a =
-15 -26   1 -25   9  31 -26 -32  29  26   2
  4   9   0   7  -4  -9   9   9  -9  -8  -1
 -5  -8   0  -8   2  10  -9 -11   9   9   0
  9  19   0  16  -7 -21  18  22 -20 -18  -2
-10 -17   1 -16   6  20 -17 -21  19  17   1
-17 -31   1 -30  11  36 -31 -39  34  32   2
-11 -20   1 -19   7  24 -21 -25  23  21   1
 -9 -15   0 -14   5  18 -16 -19  17  16   1
 -5  -7   0  -8   2  10  -8 -11   9   9   0
Rows and columns are counted from 0.
(0, 0)	-15
(0, 3)	-25
(4, 4)	6
(8, 5)	10
(2, 1)	-8
(2, 2)	0
(6, 4)	7
(5, 4)	11
(0, 9)	26
(3, 6)	18
(6, 8)	23
(5, 5)	36
(7, 4)	5
(1, 1)	9
(3, 10)	-2
(1, 10)	-1
(3, 2)	0
(1, 2)	0
(8, 8)	9
(4, 5)	20
(8, 6)	-8
(3, 5)	-21
(0, 5)	31
(2, 10)	0
(7, 2)	0
(6, 7)	-25
(6, 0)	-11
(8, 0)	-5
(7, 1)	-15
(2, 0)	-5
(1, 7)	9

A =
array([ -7.4,  18.6,  -8.5,   0.9,  21.6,  -2.3,  -9.9,  16.6, -14.9,
        -2.8,  10.9])
A[0] = -7.4
A[9] = -2.8
A[8] = -14.9
A[10] = 10.9
A[1] = 18.6
A[3] = 0.9
A[2] = -8.5

m = ((36, 54, 65, 57, 43, 26, 44, 66, 40, 47, 54), (56, 46, 47, 39, 47, 58, 47, 38, 56, 17, 82), (67, 29, 59, 51, 62, 48, 57, 42, 64, 53, 53), (34, 47, 54, 57, 51, 50, 29, 44, 64, 32, 64), (37, 45, 45, 37, 27, 32, 55, 44, 57, 57, 42), (58, 34, 61, 58, 54, 63, 58, 51, 53, 29, 40))
m[0][0] = 36
m[0][1] = 54
m[3] = [34, 47, 54, 57, 51, 50, 29, 44, 64, 32, 64]
m[:, 7] = [66, 38, 42, 44, 44, 51]
m[5][0] = 58
m[3][7] = 44
m[2][4] = 62
m[3][8] = 64
m[2][9] = 53
m[:, 2] = [65, 47, 59, 54, 45, 61]
m[2][6] = 57
m[1][8] = 56
m[4][5] = 32
m[:, 3] = [57, 39, 51, 57, 37, 58]
m[1][9] = 17
m[2] = [67, 29, 59, 51, 62, 48, 57, 42, 64, 53, 53]
m[:, 6] = [44, 47, 57, 29, 55, 58]
m[5] = [58, 34, 61, 58, 54, 63, 58, 51, 53, 29, 40]
m[0] = [36, 54, 65, 57, 43, 26, 44, 66, 40, 47, 54]
m[3][0] = 34
m[5][3] = 58
m[:, 8] = [40, 56, 64, 64, 57, 53]
m[5][10] = 40
m[5][4] = 54
m[2][3] = 51
m[3][6] = 29
m[4][9] = 57
m[3][1] = 47
m[1][10] = 82
m[4][7] = 44

grid = array([38,  5, 81, 34])
grid[0] -> 38
grid[3] -> 34
grid[1] -> 5

B =
108,110,143,152
141,86,176,206
62,163,131,133
166,89,113,225
148,99,156,117
109,197,128,185
113,177,185,83
141,187,84,120
120,128,99,101
173,107,147,217
171,85,202,147
122,64,145,171
143,193,153,109
65,148,92,113
Rows and columns are counted from 0.
row 0 col 0 = 108
row 4 col 1 = 99
row 0 col 1 = 110
row 7 col 2 = 84
row 12 col 2 = 153
row 11 col 1 = 64
row 13 col 2 = 92
row 9 col 2 = 147
row 9 col 0 = 173
row 1 col 0 = 141
row 0 col 3 = 152
row 10 col 0 = 171
row 3 col 1 = 89
row 8 col 1 = 128
row 7 col 1 = 187
row 2 col 2 = 131
row 5 col 1 = 197
row 3 col 3 = 225

X = [-289  903  292  187 -375  504   71 -667  299]
X[0]: -289
X[-3]: 71
X[3]: 187

arr =
[[1 4 4 3 1 2]
 [1 3 7 2 5 2]
 [2 2 3 3 2 3]
 [1 1 4 2 1 3]
 [1 3 2 3 4 2]
 [3 2 3 3 4 3]
 [3 3 3 3 3 3]
 [3 2 4 2 4 3]]
arr[0][0]	1
arr[6]	[3, 3, 3, 3, 3, 3]
arr[0][4]	1
arr[2][3]	3
arr[:, 0]	[1, 1, 2, 1, 1, 3, 3, 3]
arr[3][1]	1
arr[2][1]	2
arr[:, 4]	[1, 5, 2, 1, 4, 4, 3, 4]
arr[7][2]	4
arr[1]	[1, 3, 7, 2, 5, 2]
arr[2][4]	2
arr[5][1]	2
arr[4][1]	3
arr[6][3]	3
arr[3][4]	1
arr[4][3]	3
arr[5][3]	3

W =
[[-14  20  32 -11   1   0   0  -9  24  18   0  13  14  33 -13]
 [ -4   0  13   0  -3  13   3 -10  11   2   2   0   0   7   1]
 [ -2   0   8   7   0   0  25   5  11  11  10   0  15  -1  -2]
 [-10  10   6   2   7   8  10   0   9   8  -1  13   0   3  -8]
 [ 11  -8  -9   0  -6 -11 -17  -6  -6 -10  -9  -4 -10   2   9]
 [ -3   5  -2  -4   0 -10   0   3  -3 -11  -6  -9   0  -1   4]
 [  2  -3 -16   0  -1 -13 -10   9   0   0   0  -6 -11  -8   3]
 [  9  -4   0   0  -4 -12   1  -4  -8 -11  -4   0  -9 -13  -6]
 [ -3   9   1   0   2   0   9  -1   8  18   0   0  -5   1  -6]
 [  0  -6 -10   0  -4 -18 -20   2 -21  -4  -2  -3   0  -7   0]
 [  0 -13  -4  -1   5   0  24 -12   0   7   0   0  -6   0  -6]
 [ 15   4  -7   4  -4  -1  14 -19   4   0  16  33   7 -12  -7]
 [  6  -6 -14   0   0  -6  12   7   0   7   5   0   4 -14   0]
 [ 11 -13   0  -6 -11 -11  -2  -7   3  -8  -3  -4   0   0   0]
 [ -9   0   0   9   0  -7  13 -10   8   1   3   7  -9   0   0]]
W[0, 0]: -14
W[5, 10]: -6
W[8, 10]: 0
W[5, 9]: -11
W[:, 5]: [0, 13, 0, 8, -11, -10, -13, -12, 0, -18, 0, -1, -6, -11, -7]
W[:, 14]: [-13, 1, -2, -8, 9, 4, 3, -6, -6, 0, -6, -7, 0, 0, 0]
W[7]: [9, -4, 0, 0, -4, -12, 1, -4, -8, -11, -4, 0, -9, -13, -6]
W[8, 6]: 9
W[11, 5]: -1
W[8, 2]: 1
W[11, 7]: -19
W[13]: [11, -13, 0, -6, -11, -11, -2, -7, 3, -8, -3, -4, 0, 0, 0]
W[0, 13]: 33
W[1, 0]: -4
W[8, 12]: -5
W[3, 8]: 9
W[5, 12]: 0
W[11, 0]: 15
W[10, 10]: 0
W[14, 5]: -7
W[10, 12]: -6
W[8, 13]: 1
W[4, 9]: -10
W[:, 0]: [-14, -4, -2, -10, 11, -3, 2, 9, -3, 0, 0, 15, 6, 11, -9]
W[12, 3]: 0
W[1, 13]: 7
W[:, 1]: [20, 0, 0, 10, -8, 5, -3, -4, 9, -6, -13, 4, -6, -13, 0]
W[4, 14]: 9
W[11, 13]: -12
W[4, 6]: -17
W[0, 11]: 13
W[:, 8]: [24, 11, 11, 9, -6, -3, 0, -8, 8, -21, 0, 4, 0, 3, 8]
W[9, 5]: -18
W[1, 12]: 0
W[:, 11]: [13, 0, 0, 13, -4, -9, -6, 0, 0, -3, 0, 33, 0, -4, 7]
W[7, 8]: -8

data =
 11   8  16  22 -24 -15  30  -8
-37 -21 -10 -22  -1  -8  -9  12
  5  32   8   6 -18   5 -37 -10
 -1  14   4  -1 -15  -6   4 -16
data[0,0] -> 11
data[1,2] -> -10
data[1,1] -> -21
data[3,0] -> -1
data[:, 5] -> [-15, -8, 5, -6]
data[1,6] -> -9
data[:, 4] -> [-24, -1, -18, -15]
data[2,0] -> 5
data[:, 7] -> [-8, 12, -10, -16]
data[1,7] -> 12
data[3,7] -> -16
